Rows near named flat spaces through zero (a row that begins with a name and a colon came from that space)
sb-gn: [  7 -11   3 -16  -2  25  -7   9  14 -19 -20 -22  26 -39  14  -7  16 -18
 -25 -27  18  34 -48  14 -18   1   0 -11 -16]
nb-qj: [-20  18  12  34  13 -14  18  -6  59 -24   3   2   2  -4  -6 -15  11  -1
 -32  -1  -3 -13   1  -2 -46 -28   2  15 -19]
sb-gn: [ -3  -1  -9 -10 -12  13  -8   5  -3  -4 -13  -7  13 -24  10  12  13 -10
 -17  -9  11   9 -28   9   1   4  -6 -13 -14]
sb-gn: [  7 -16  -7  -8 -14  24  10  14   9  -2 -17 -12  -3 -14   3  16  14  -2
 -19  -8  -6   2 -12  -9  -8  -6   1 -24 -13]
pm-fp: [ 16 -32   9  -9  13   3 -18  -7   3  -9   8  30  -8 -14  -2  -3  23  31
  18  13 -13 -16  26 -17  -8  -2  19   0  18]
pm-fp: [-21  29   0   8  -2 -24 -11 -16  -6 -10  15  13  14 -11   4  -3  -2  -9
   7   6  -2  -3  -7  15   4   8 -14  27  -6]
nb-qj: [ -1 -15   5 -21  -2  11 -15   5 -26   1   5  -4   4  -5   6 -12  10   9
   7 -12  -3  -2 -16  -1  10   0  -3  10 -14]
gj-bc: [ -1   4  17 -14 -22  18  20  -4   0 -17 -12 -11  -2 -19  20   5   3 -10
   3  -7 -46 -13   0 -21 -34  -9  -1  38 -17]
nb-qj: [ -3 -10  -4 -24  -9   8  -6  -3 -22  -6   5 -16  -8  -1 -10  -1  10  13
  -4 -19  -3 -12  -9   1   8  -6  -4   5 -10]
sb-gn: [  1  26  15  20  17  -1  26 -15  33   2 -22 -19  -5  32   8 -16 -28 -15
 -16  -1  27  -7  19  -3 -48 -22  21  30  17]
nb-qj: [  6   3  12 -12  -6  11  12  -3   3 -12 -10 -19   4  -9   9  -6  -6 -13
   0 -14 -13  10  -8  -3 -20  -2   3  20  -2]
sb-gn: [  4   6   1  21   5 -11  16  -4   2  24   0  22 -25  39  -2  10 -18  12
  18  32  -9 -30  52 -22  -2  -6  13   4  23]
nb-qj: [ -2  11  32 -36   4  22 -21 -20 -48   5 -19 -11  21   3  50 -35 -13 -12
  24 -16  16  -9 -18  -2 -30  -5  12  84  -4]
sb-gn: [ 14   9   5  -9  24   4 -11 -36   8  -2 -26  -6   1  14   8 -10 -11   3
  -8  -3  62 -11  21  10 -39 -12  37  26  46]
cf-mq: [-30  22 -14 -18 -30  -1  -8   0 -51  10   8 -12   1   3   6  11   0  -6
   0 -11 -10 -21 -26   9  30   4 -30  20 -36]
cf-mq: [  9 -27  10  18  26  -6   3   6  32  -2  14  18 -19  17 -21 -17  14  33
  -2  10  -4 -15  29 -17 -12 -19  18 -14   8]
pm-fp: [-10  16   9  -1  13  -4  -5 -17   6  -9  -3 -12   6   7   3 -20  -4  -2
 -12 -13  28  -7  -6  11 -23 -14   7  30   1]
gj-bc: [ 12   0   8  11  19 -19  15   5  22 -14  21 -22   1   9 -28 -23 -21  -9
   5 -16  -5  44  -2  14  11   9  -4 -12  13]
gj-bc: [  0  24  -6   8 -26  -1  61  16  15  -6   1 -59 -19  23 -25  13 -37 -32
 -16 -24 -42  25  -4  -1   5  -1 -22 -12 -14]
nb-qj: [-17   5 -12   5   6 -20 -15 -14  -2  -4  19  12 -10   8 -22   1  14  24
  -9   3  15 -29  11   9  11 -10  -2  -2   0]
sb-gn: [ 11  -7   6   7  11   0 -16   4  -2  12  -5  28  15  -9  20  -2  -2  -5
  20  21   8  15   3  -2   4  16   7  -4  14]
pm-fp: [ 12 -31   6  10  18  10   5  28   6  22   5  -1 -13  30 -11 -19  -1  17
   1   1   4   6   6 -14  13  -9   7 -29  -5]
pm-fp: [ -2  20  -9 -19 -36  16   3 -15 -16  -7 -28   1   9 -33  30  39   3 -22
   0   6 -16 -11  -4  -4 -16  11  -3  18   1]
gj-bc: [  3   3  21  10  -8   3  28  11  18 -11   2  -1   0  -9  11  -5  -9 -15
  13   4 -56  10   5 -21 -21   0  -6  20 -13]
pm-fp: [ 12 -18   4  -3  34 -29 -14 -24  28 -37  36   0 -10  -6 -50 -25  13  33
  -1 -16  11   9  19  17   0  -5  14  -9  32]
cf-mq: [-10  26  -9  11 -19 -18  -1 -24  12 -18  -3  33   6 -34  11  36  10  -8
   5  28 -23 -19  19  -2 -14  11  -4  13  11]
nb-qj: [ 21  14  11  -8  -2   2   7 -13  -8   0 -16  -2  13  -8  23   4 -30 -29
  28   8  -6  29  10   1 -10  23   9  22  34]
pm-fp: [ 12 -32  11  -5   5  37 -13  11  13   8 -32  23   7 -18  34   0  30  13
 -10  11  11 -18  -2 -25 -36 -16  25  -3  -8]
gj-bc: [  1 -18  -1  -9 -10   0  12  -2  13 -25  15  -3 -21 -13 -25   9  22  23
  -6  -8 -41 -19  15 -15  -6 -12  -1  -6  -7]
pm-fp: [  8 -13   5   0  35 -11  -4 -15  40 -30  12 -25  -3   3 -39 -32   8  18
 -29 -31  40  15  -3  21 -20 -19  18 -10  19]
sb-gn: [  0  -7  -3  -2  -4  -5   0   3  -9   2  12   6 -10   4 -10   4   3  11
   9   4 -17  -8  10  -6  15   2  -5  -6  -1]
cf-mq: [-16   7  10  -1  10 -26 -24 -19   9 -37  30  16  18 -36  -9 -19  21   8
   4  -8 -12   3 -14  17  -4   3 -11  26  -9]
nb-qj: [  9  16  13 -22  -8  11  10 -19 -14  -8 -18 -23   4  -1  18  -3 -20 -19
   9 -13  -2   5   2   0 -25   1   9  42  15]
cf-mq: [  7  11 -18 -21  -9 -15   3 -29  -4 -27   9 -26 -11 -10 -35  18  -5   2
  -7 -21   6   6   8  22  10   9  -1  -7  30]
cf-mq: [  9   3   3  23   0  18  18  23  13  33 -30   7   5  18  29   8 -19 -23
   0  22   8  11   3 -15 -10   2   7 -15   0]
pm-fp: [  6 -26  -1  16  14  -6  -6  23  13   7  18  20  -3   1 -14  -8  12  16
   6  10 -10  12   2  -6  22   4  -3 -36  -6]
cf-mq: [ -4  -4 -16 -15 -19   7   7   0 -29  14   0 -11 -26  23 -13  20   1  16
  -2  -2  -6 -33  15  -9  18  -8  -3  -7  -3]
gj-bc: [ -7 -26   8 -31 -14  22   4   2 -20 -13   8 -18 -24   2 -10  -9  27  32
  -7 -25 -35 -42  -1 -23 -11 -29   0  22 -32]
cf-mq: [-12   2  11   3   3   2 -11  11  -8   5   4   6  17  -5  18 -18   4  -7
   4  -2  -2   6 -24   2   2   1 -10  15 -26]
cf-mq: [  9  -9  -2  -5 -23  31   5   8 -17  28 -35  26  -9  -1  39  35   6   0
  12  31 -17 -34  23 -34 -14  -1  13   2   1]
nb-qj: [ -9 -12  16  11   5  19   7  26  20   3  -7  -4   9  -3  16 -21  14  -3
 -18  -8  -7   2 -27 -12 -20 -18  -3   1 -40]
sb-gn: [ 29 -29   8  -8  17  11 -13  -3   1   7 -10  21  -3  -2   7  -2   4  15
  20  15  10   4  25 -13  -7   6  27 -10  35]
gj-bc: [  6  -9  -6   4   1 -14  12  -2  22 -21  19  -6 -14  -6 -34   5   6  12
  -5  -7 -21   7  12   2   7   0  -2 -23   9]
gj-bc: [  7  -9   4  -5  18  -9 -11  -6   5 -11  13  -6   3  -1 -16 -18   0   8
   2 -12  15  17  -3  13   5   3   5  -4  13]
gj-bc: [ -9   3   0   8 -14   9  20  21  -8  19  -3  -9 -11  22   5   4  -8  -5
  -2   3 -21 -11  -2 -15   7  -8 -12  -2 -26]
[  6   4  14 -22   6  -3 -21 -19 -31  -4   3   7  14  -9  18 -15  -8  -4
  30  -2   2   7  -1   6   0  14   5  39  16]	nb-qj
[  4   5  -1   7  -1  -9  21   4  15  -9   9 -19  -7   6 -20   0 -13  -8
  -4 -10 -15  19   2   4   6   3  -7 -12   3]	gj-bc
[  2  -6 -15  -1  -7  -5 -20  -1 -26  19   3  34  -4  -1   5  23   7  13
  20  27   0 -17  19  -5  28  15  -1 -15  13]	sb-gn
[-13  38 -11  -8 -28 -15   7 -19 -22  -9   1  -8   5 -12   4  25 -17 -24
   9   1 -18  -1  -2  12  10  17 -19  23   3]	pm-fp
[  3 -18   2  11   7   5  -1  23   1  17   4  13  -3  11   2  -7   4   8
   6  10  -6   3   0 -11  13  -1  -1 -20 -11]	pm-fp
[  0  -1   4 -14  -4   9  -5  -7  -9  -5  -6  -5   2  -6   8  -3   5   1
  -1  -8   2  -8  -5  -1 -11  -5   4  17  -3]	gj-bc
[  7  -5  23 -13   5  -1  -2  -7   8 -32  10  -5  16 -32   5 -21   4  -8
  14 -15 -29  25 -13   2 -18   7  -1  28  -2]	nb-qj
[ -1   5   7  -7   7   3  -3 -15   2  -7  -6  -9   1   4   3 -11  -1   3
  -7  -9  17  -9   1   3 -21 -11  11  22   6]	pm-fp
[-24   9  -7   5 -18 -19  11  12 -15  -6  34  -7 -11   5 -23   2   2   4
   3  -8 -45  -7 -10   1  33   1 -34  -1 -36]	sb-gn
[  7   7  -6  -9  -9  -4  20   0 -21   9   7 -25 -19  29 -18   6 -27  -4
  12  -8 -13   3  15  -1  21   5  -5   0  12]	pm-fp
[ -2  11   0 -30 -30  11 -22 -25 -29 -18 -17  23  20 -57  39  30  18 -12
  18  10 -22 -13  -7  -3 -15  18  -2  35   3]	cf-mq
[  3  13 -23 -10 -40  11  11  -2   7 -18 -22  -8  12 -50   9  51   8 -30
 -17  -1 -17  18 -20   9   0  20 -14 -27  -2]	pm-fp
[  6   9   1 -25 -15  12  14 -16 -14 -10 -13 -32  -8   1   0   7 -12  -8
  -3 -20  -4  -4   2   0 -15  -4   5  23   9]	nb-qj
[-15  16   5  -7  -4  16   7  -9  -9   8 -20 -21  -6  23  15  -8  -4  -1
 -21 -12  23 -34  -4  -5 -29 -27   8  35 -15]	nb-qj
[  2 -22   4  25  12  -9  -4  28  30  -4  19  26  11 -21  -7  -8  18   4
   2  12 -22  27 -12  -3  15   9 -10 -38 -16]	nb-qj
[  3  25   2  23   1  -9   6   0  15   9 -15  16  20  -8  24  10 -21 -33
  10  23   7  26   1   6  -6  20  -1   0  15]	gj-bc
[-10  12   6  20  -8   4  17  23  19   2  -5  -6  16  -9  16  -3  -5 -28
 -10   0 -17  23 -28  -1  -5   2 -17  -5 -32]	sb-gn
[  2  -1   1 -21  -2  -3 -14 -17  -9 -23   7  -6   7 -24  -5  -2   9   2
   4 -14  -1   6  -9  12  -1   7  -1  13   7]	cf-mq
[-11 -18  -4 -25  -5  -1 -13  -5 -14 -24  25 -14 -11 -12 -28  -9  29  29
 -11 -28 -13 -18 -14   5  12 -13 -10   2 -22]	nb-qj
[  6  -2  13  15  -3  24   2  20   5  26 -32  28  17  -7  52   6  -2 -20
  11  30  -5   2  -2 -23 -22   4   8   6  -9]	cf-mq
[-15  -3  -8  14   9 -18 -10  -1  14  -7  20  15  -6   0 -21  -3  19  21
 -12   4   5 -18   3   5   8 -10  -5 -13 -10]	nb-qj
[  8  -9   3  -9   1  10   0  -5   1  -3  -9  -2  -4  -2   3   1   5   6
  -1  -2   3  -7   7  -6 -12  -5  11   3   8]	pm-fp
[-25  49   0  16   4 -16   4 -20   7   1 -10 -13  15  14  13  -8 -21 -26
 -18  -3  37  -4 -12  22 -19  -7  -5  35  -3]	sb-gn
[-10  18   0  -1 -12 -12 -12 -21   3 -22   1  25  16 -41  16  17  13  -9
   8  14 -18  -6   0   4 -13  12  -6  22   2]	cf-mq
[  8  -5  13   4   4  -8  15   0  22 -22  13  -4  -2 -11 -12  -8  -2  -2
   7  -5 -33  17   7  -5 -10   2  -1   4   4]	gj-bc

Rows near named flat spaces through zero
fs-fq: [ -1   1  -1  11  11  13   4   0 -14   6  -8  -8  -8   1  13  12  -7  -4
  -4  17  10  16 -10   8   6 -30  19  14  -7]
sf-qz: [ 14 -11  21   5  -6  20 -41 -25 -24 -19  30 -15  -1  -3 -15  11 -12  -7
  24  -1 -16  23   0   1 -26  22   6 -29  -6]
lt-tj: [ 31 -39  16  22 -12  22  -2 -11   5 -14  19  -2 -14  58  -4  22  26  -6
  20  21 -15   4   7  16  -4 -27 -14   7  -3]
lt-tj: [ 13 -26  -5  38 -50  -8 -20 -15 -24   3   8 -44  27   4  14   8  15  30
  -7  -8  20 -17  -8  11   2   2 -11   6   1]
lt-tj: [ -4   0   5 -11 -39  -8 -12 -13  22  -2  32  -4  38   3   8 -17  19  31
  -3 -22 -18 -24  34  11  -4  49 -16 -11   9]
br-ht: [-26  23 -17  13  -7 -44  -1  16   8  18 -17 -14  24  -6  28 -36 -18   6
 -45  -8 -17  -2   6 -10  -8 -20   6  31  15]
lt-tj: [  7  -3 -17   5   8   6  -4  31   7   6 -13  -4  17  11   2 -39   5 -10
  -2 -12  19 -14  -9  -2   6   7   3 -18 -13]
br-ht: [  3   2  -1   5   4   8 -18 -29 -13  20 -14 -33 -30  23 -25  42  14   6
 -19   4  -3  16 -12   8  26 -16 -18  24   7]
sf-qz: [  5 -17  14 -11 -10   9   0  -8 -18   2  -2  -8   0 -10   2  22  -7 -12
  -5   2  31  -2 -10  13   3 -14  -8  10  -7]
fs-fq: [  1  -8 -12  -4  -7   7   7  -3  -2  -6   6  12 -41  30 -19  19  25 -15
  18  11   6 -19 -28 -15   4 -20 -18 -15  13]
sf-qz: [-26  56   2 -20  25 -44  -5   2   9 -22  -4 -21   6 -27  33 -22 -30 -12
 -38 -12 -29  21  23  -6 -31 -39  19  15  -3]
br-ht: [ -2  -4  10 -35   5 -12  11  34  19  -3  -7  16  33  -8  19 -45 -17 -34
 -20 -18  21 -18  14   7 -15  -5  -7   0 -14]
lt-tj: [-14  -4  30 -22   4 -19  12 -12  -1   7  -4  33   2 -41  -8  17 -40  -9
  -8   5 -16  18  15  -5 -14  13  -4  27  15]
br-ht: [  2   2 -27  29  -3  -2  12  16   4  -3  -4   1  -6  18  10 -13  21  13
  13   8   1 -14 -14 -12   6 -12   9 -10   2]
lt-tj: [ 17 -15   3   0  21  21  19  12  15 -21   8  25 -40  55  -5   8  19 -33
  25  28 -12   3  -7   0  -7 -48  -2  -5  -4]
fs-fq: [ -5   2 -13  48  -7  -8 -15  -4 -24   0   4  -8  -2 -10   8  -4 -16  17
  12  15 -21  18 -16 -19 -16  -2  27  -4  11]
fs-fq: [ 14 -19  21 -23   1  19   1  -4   0   7  -5  -5  11   0  -5  14   0 -10
  -8  -6  27   0  10  26  14   4 -14  11 -17]
lt-tj: [  6   4 -11   0   0 -11   4  10  -5 -16  -9 -12  -5  -4   5  -5   8  -8
   1 -10  23 -15 -15  -7  -4 -18  -5 -12  -9]
fs-fq: [-19   8 -43  46 -13 -18 -18  16 -19   7   3   9 -18   4 -12 -32  -4   4
  21   8 -21 -12 -48 -53 -19  11  16 -34  31]
lt-tj: [ -4  13  20 -29   2   8 -27 -37 -11   5   8 -15  -2 -31 -30  30  -9  12
  -3 -18  -6  17  11   7   7  47 -11  -8   1]
fs-fq: [ 21  -6 -15  10  19  -5  13  38   8  -9 -28   7  23 -24  -4 -37  -1   1
  15 -23  32 -16  -5 -11   7  28   4 -27 -25]
br-ht: [-12  12 -14   9 -18  -9 -16  -7  -4   0  14 -11   3   2   2  -9   7  14
   0  -5 -14  -8  -5 -11  -7  12   2 -13  13]
fs-fq: [-30  50 -45  22  -4 -26  -3   1  10 -18  20  -2 -30  18  11 -21  23  19
  12   6 -46 -13 -15 -40 -16 -14  19 -30  28]
fs-fq: [ 10 -15  -2  55 -42 -10 -10 -15 -21 -30  33 -26  16   8  40   6   9  29
  18  16 -14  -1   1   1 -30 -26  20  -3   2]
lt-tj: [ 16 -10  -3  31  44   8   1  41  15  35 -45   3  41   0   1 -48 -27   3
 -19  -3  -7  31  19  10  20  21  24  25 -22]
sf-qz: [ -8  31 -31   4  18   3 -12  22  17   9  -9 -21   7  25   7 -41  17   4
 -16 -13  -7  -6   0  -2  13   0  11 -15  -7]
fs-fq: [-13   0 -23   5 -20 -16  -5   9   4   1  10  18 -17  18 -17 -20  12  -8
  12  -2 -13 -28 -26 -34 -13  10 -15 -25  28]
sf-qz: [  0 -15  10   0   6   1  -1   3 -16   4  -6  14 -16  -4 -10   8 -22 -27
   3  13   4  11 -19  -9 -12 -16   0   6   5]
br-ht: [ -9  12 -12  12   9  -1   4   4   8   1   5  22 -10  -1  -7  -9   0  11
  18   8 -27   4  -1 -18  -2  18  14 -13  12]
sf-qz: [  0  -6   5 -12   4   0  -3   9 -11  -6  -2  -2 -14  11   3  -1 -10 -39
  -8   6  16  -1 -19  -2 -15 -40  -4   1  -3]
sf-qz: [-22  14  -9  -7  -8  -4  -7  -1   2  25   0   6  15 -19  -4 -15  -9  16
 -11  -9  -7  -4   2  -7   9  38   4  -1  14]
br-ht: [-16 -13  19 -32 -20 -22  13 -13   1  16  -4  25  -5 -20 -15  22 -16 -11
 -18  -2   4 -12   0  -4  -2   8 -32  27  24]
sf-qz: [  4  -6  -6   1   0   4   0   7  -4   2  -5  -3  -8  11  -3  -1   5 -11
   0   2  13  -6 -14  -2   3 -13  -5  -3  -2]
fs-fq: [-19  -1  -1 -25 -23  -4   2  -6   9   7  19  12 -17  33   1   3  12 -19
 -13   8  -9 -20  -7  -2  -7 -23 -21   8  24]
br-ht: [ -6 -12   5 -11 -16 -11  -2 -10   4   4   9  28 -14  -3 -32   7  -1  -4
  13  -3 -15 -13  -8 -21  -9  32 -25 -10  26]
lt-tj: [-24  64  -9 -28  26  13 -14 -35  14   1  16 -15 -17 -15 -11  20  15  37
  -1 -10 -37  22  26   5  22  38  17 -15   3]
sf-qz: [ 11  14 -11  17  -3  -9 -31 -12 -11 -32  15 -32 -14   7 -10  -3  14   5
  17 -14 -15   1 -11 -17 -20   3  -1 -37  -3]
fs-fq: [ 10  14 -32  20  -4  11   5   6  -4 -29  11 -21 -19  22  15   0  42  12
  26   2  19 -23 -22  -6   6 -25  11 -37 -13]
sf-qz: [ -4  14   7 -20  -9 -13 -18 -11 -18 -21   8 -34  -1 -12  14   7  -6 -19
 -18 -14  20  -3  -8   5 -19 -31  -5  -6 -10]
br-ht: [  9  -9  -8  16  -3   8  -1 -16 -11  10 -13 -22 -27  24 -15  36  23   8
  -4   9  10   1 -18   5  25 -22 -15  16   4]
sf-qz: [-18  11   0 -31  -9   1   4   5   2  20  -5 -10  21 -10  21  -9  -4  -6
 -34 -10  30 -14   4  19  13  -8  -3  17  -4]
br-ht: [ 16  -5 -15  29  23  -4   0  18   7   6 -28 -11 -12  31 -11 -11   8  -5
  -5   3  -9   9  -9  -7  11 -21  -3  10  -4]
lt-tj: [ -2  55 -14 -37  42 -18   5  -2   5 -36 -19 -21 -29 -36 -12   8   8  -7
   0 -31  18  -1  -5 -14   4  -7  -2 -31 -21]
br-ht: [  7   1 -11 -12  -2  16  -3  11   2  -1  -2 -25   4  26  12 -10  24 -12
 -12  -9  33 -19  -9  17  14 -23  -7  -8 -18]
[ 21  -7  -7   0  34  32  -8   1   9   7 -14   3 -43  46 -48  14  25 -16
  18   5  -7  11 -16  -4  25   4 -15 -15  -5]	br-ht
[ -3 -14   2  -3   7   6  33  14  10  26 -23  23   5  -2   6   6  -3   2
 -11  12  18  -3   3  12  26  -8  -1  33   0]	sf-qz
[ 30  -5   5  -2 -12 -12 -12 -19  -8 -40   2 -42  -8   2  -9  25  28   4
   7 -25  23 -15  -2   6  -5 -11 -29 -18 -19]	lt-tj
[ 10 -34  -1   1 -44 -23   5   1  11 -20  22  28 -12  26 -22  -3  24 -10
  27  -5  -8 -45 -14 -27 -24  13 -44 -23  27]	fs-fq
[ 12  -8  10   5  21   6   4   3   2  -1 -12   5  -9   7  -9   8  -7 -10
   2   8  -7  19   5   4   2 -10   2  11  -7]	lt-tj
[ 10  -6  11   1  10  11  -8  -5 -17  -1  -8 -17  -1  -6   1  14 -11 -11
  -6   3  17  16  -5  12   1 -17   6   8 -15]	sf-qz
[ -7  29  -6 -17  34  33  -6  -1   8   5   5   0 -14  10  -5  -2   6  -2
   6   5 -11  19   7   9  16   7  22 -16 -11]	br-ht
[ 5 -6 -4  9 -7  8  7 -6 -6 -3  2 -3 -8  5  2 16 13  9 10  7 11 -6 -8  3
  8 -7  0 -2 -1]	br-ht
[ 10 -14  13  -5  15  23   2   7 -13  17 -19 -10  16 -11   8   6 -17 -11
 -14   3  34  15   0  25  16 -10  10  19 -23]	fs-fq
[-22  28  -6  -6  22  -9 -13   9  -3  18 -13  -4   6 -17   4 -24 -30 -10
 -24  -3 -15  21   0  -8  -5   0  19   8   4]	sf-qz
[ 10 -38  -7  37   5   8  -8  37 -34  33 -36   9  26 -27  -7 -33 -43 -19
   2   4  39   7 -39 -14   0  15  18   0  -8]	fs-fq
[ 16  -6 -17  28  26   5  43  29  46   2 -16  35  -5  42   3 -17  30  20
  18  18 -28  -2  22   0  24  -4   6  12  -2]	sf-qz
[-14   5  -6 -14 -11  26 -20 -17 -18  12  19  -3 -19   7 -15  14   7  -5
   9   6   7  -4 -23  -3   6  12   1 -21  10]	lt-tj
[ 13  -1  21 -30  -5  -3  -3 -20  18 -30  21   2  -6   7 -15  16  17  -2
  12 -15 -14  -7  25   7 -11  15 -27 -15  -4]	lt-tj
[ -9  11   9  -5   3 -20  -6 -14 -17   8 -17 -13  10 -51  -5  14 -27  12
 -17 -14   8  13   2  -3   2  18   1  14   0]	lt-tj
[ -3   1   5 -19  -5   2  -6  -6  -3  -5   8   4  -6  -6 -10   5   0  -9
   4  -7   7  -7  -5  -3  -5  10 -10 -13   2]	lt-tj
[ 12 -32  27  -5  10  11   0   5  -1  12  -7  25   2   3 -19   3 -25 -25
   3  10  -5  18   4   4  -6   7  -7  15   0]	lt-tj
[  1   2  17  -4   8  -5 -10 -16   2   5  -2   4   6 -21 -19  10 -16  11
  -1  -7 -23  21  19   0  -1  34  -4   8   4]	fs-fq
[ 15 -36  11  32 -11  29 -18   3   6  34   6   0  34  35  -2 -16   0  17
  -2  12 -22  17  20  23  14  30   5  19   1]	lt-tj
